Below are the code and all the weights of a small trained network. Each question names an input and a class and asks about switching units off, where a switched-off unit gives its printed mean instead of its output.

import numpy as np


def w(rows, s, z=0):
    codes = np.array(rows[::2]) - 128.0
    scale = np.full(codes.shape[1], s)
    scale[-1] = z or s
    return codes * scale


def f(y):
    return np.maximum(y, 0)


def log_softmax(a):
    a = a - a.max(-1, keepdims=True)
    return a - np.log(np.exp(a).sum(-1, keepdims=True))


def net(x, mask):
    res = np.array(x, float).reshape(1, 6) / 4 @ E
    y = f(res @ A[0][:, :-1].T + A[0][:, -1])
    res = res + np.where(mask, y, B[0][:, -1]) @ B[0][:, :-1]
    return log_softmax(res[-1] @ U[:, :-1].T + U[:, -1])


A, B = {}, {}
E = w([
[224,132,111,172,146],'x0',
[111,77,164,178,141],'x1',
[198,199,158,89,67],'x2',
[134,35,133,5,97],'x3',
[125,81,59,192,33],'x4',
[128,146,45,134,226],'x5',
],0.011)
A[0] = w([
[130,137,122,204,34,89],'n0',
[126,110,121,114,123,36],'n1',
[222,165,181,98,55,83],'n2',
[129,152,140,119,99,52],'n3',
[120,129,120,157,78,95],'n4',
[161,190,69,192,221,60],'n5',
[173,168,60,195,189,80],'n6',
[154,138,101,162,165,40],'n7',
[152,145,153,111,106,1],'n8',
[91,79,162,113,153,75],'n9',
[144,126,130,134,123,47],'n10',
[130,150,108,247,69,143],'n11',
[142,96,89,68,85,141],'n12',
[116,57,78,77,89,57],'n13',
[99,63,59,65,106,88],'n14',
[137,139,136,172,78,70],'n15',
[81,251,143,93,169,53],'n16',
[162,142,149,111,100,29],'n17',
[99,59,183,178,204,70],'n18',
[187,162,170,47,61,66],'n19',
[122,121,119,216,64,82],'n20',
[122,131,128,171,82,42],'n21',
[114,123,94,129,115,64],'n22',
[135,118,116,156,108,63],'n23',
],0.012,0.0041)
B[0] = w([
[39,198,80,117,1,230],'n0',
[134,114,123,123,131,136],'n1',
[206,230,187,168,58,236],'n2',
[127,140,131,110,103,150],'n3',
[115,128,108,110,69,175],'n4',
[218,100,43,202,244,236],'n5',
[222,129,28,227,177,224],'n6',
[149,133,105,162,132,165],'n7',
[143,162,143,126,118,151],'n8',
[109,98,199,129,151,172],'n9',
[124,128,127,138,118,131],'n10',
[54,179,22,197,82,253],'n11',
[187,70,113,89,92,199],'n12',
[154,27,95,96,77,202],'n13',
[135,22,106,63,130,209],'n14',
[107,153,107,155,86,179],'n15',
[62,230,94,12,227,204],'n16',
[159,159,152,130,107,159],'n17',
[85,109,193,236,151,199],'n18',
[215,171,221,88,69,233],'n19',
[8,145,71,159,52,220],'n20',
[111,135,115,132,91,171],'n21',
[153,117,123,131,106,145],'n22',
[103,138,102,119,116,152],'n23',
],0.0079,0.013)
U = w([
[140,25,135,66,88,82],'0',
[50,97,254,214,175,146],'1',
[190,152,57,221,209,2],'2',
[65,223,141,34,209,168],'3',
[214,216,210,112,58,228],'4',
[32,187,70,180,38,184],'5',
],0.0096,0.00075)

Each question gives the input, the list of numbers given to net, and the class t.
The units are the neurons (one row each of A and B). Each row of codes is followed by its name. A weight is (code - 128) times the scale printed after its matrix; where a second scale follows, it is the last column's (A, B and U).
mask holds one flag per neuron, in row order. A switched-off neuron (its flag False) gives its mean, the last column of its row in B, instead of its output. The means were averaged over made-up inputs and are rounded, as every weight is.
A unit's drop is (log p(t) with every unit on - log p(t) with that unit switched off) / (log p(t) with every unit on - log p(t) with every unit switched off).
The circuit of an input: a set's keep is (log p(t) with only the set's units on - log p(t) with every unit switched off) / (log p(t) with every unit on - log p(t) with every unit switched off). Starting from the 12 units with the biggest drops (on a tie, the unit counted first), units are removed one at a time, each time the one whose removal leaves the highest keep (on an exact tie, the one counted first), for as long as the keep stays at least 0.8.
circuit, biggest first: the units of the circuit, biggest drop first
unit that matters most: the unit with the biggest drop
top k neurons: the k neurons with the biggest drops, biggest first
drop when u is switched off: that unit's drop, to one decimal
input [-1,8,-2,4,1,0], class 1: circuit, biggest first	(n18 n0)
input [-4,4,-1,6,-7,3], class 1: circuit, biggest first	(n18 n9)
input [-7,-2,0,4,-5,-5], class 4: unit that matters most	n19
input [3,-2,-3,5,8,-1], class 0: top 2 neurons	(n14 n13)
input [4,6,-7,4,6,4], class 0: circuit, biggest first	(n14 n13)
input [7,2,6,7,5,5], class 4: top 2 neurons	(n2 n19)
input [0,0,2,3,6,8], class 2: top 3 neurons	(n6 n19 n0)
input [-4,-6,6,-7,5,6], class 2: top 2 neurons	(n5 n6)
input [8,5,4,-7,5,1], class 5: top 2 neurons	(n0 n20)
input [-6,1,-6,-2,2,0], class 1: top 2 neurons	(n0 n18)
input [-7,-8,6,6,7,1], class 0: top 3 neurons	(n14 n13 n12)
input [8,-1,6,3,0,4], class 4: top 3 neurons	(n2 n19 n11)
input [-6,4,3,-4,-6,6], class 3: top 2 neurons	(n16 n11)
input [0,-4,-8,-5,-7,-3], class 2: unit that matters most	n5
input [-3,-3,3,-4,-7,-4], class 3: drop when n16 is switched off	1.9
input [-4,-3,-1,-4,-6,6], class 2: drop when n5 is switched off	4.0
input [-7,-8,5,8,8,5], class 0: drop when n2 is switched off	0.0
input [-6,-8,-8,-2,-8,-1], class 3: drop when n16 is switched off	0.1
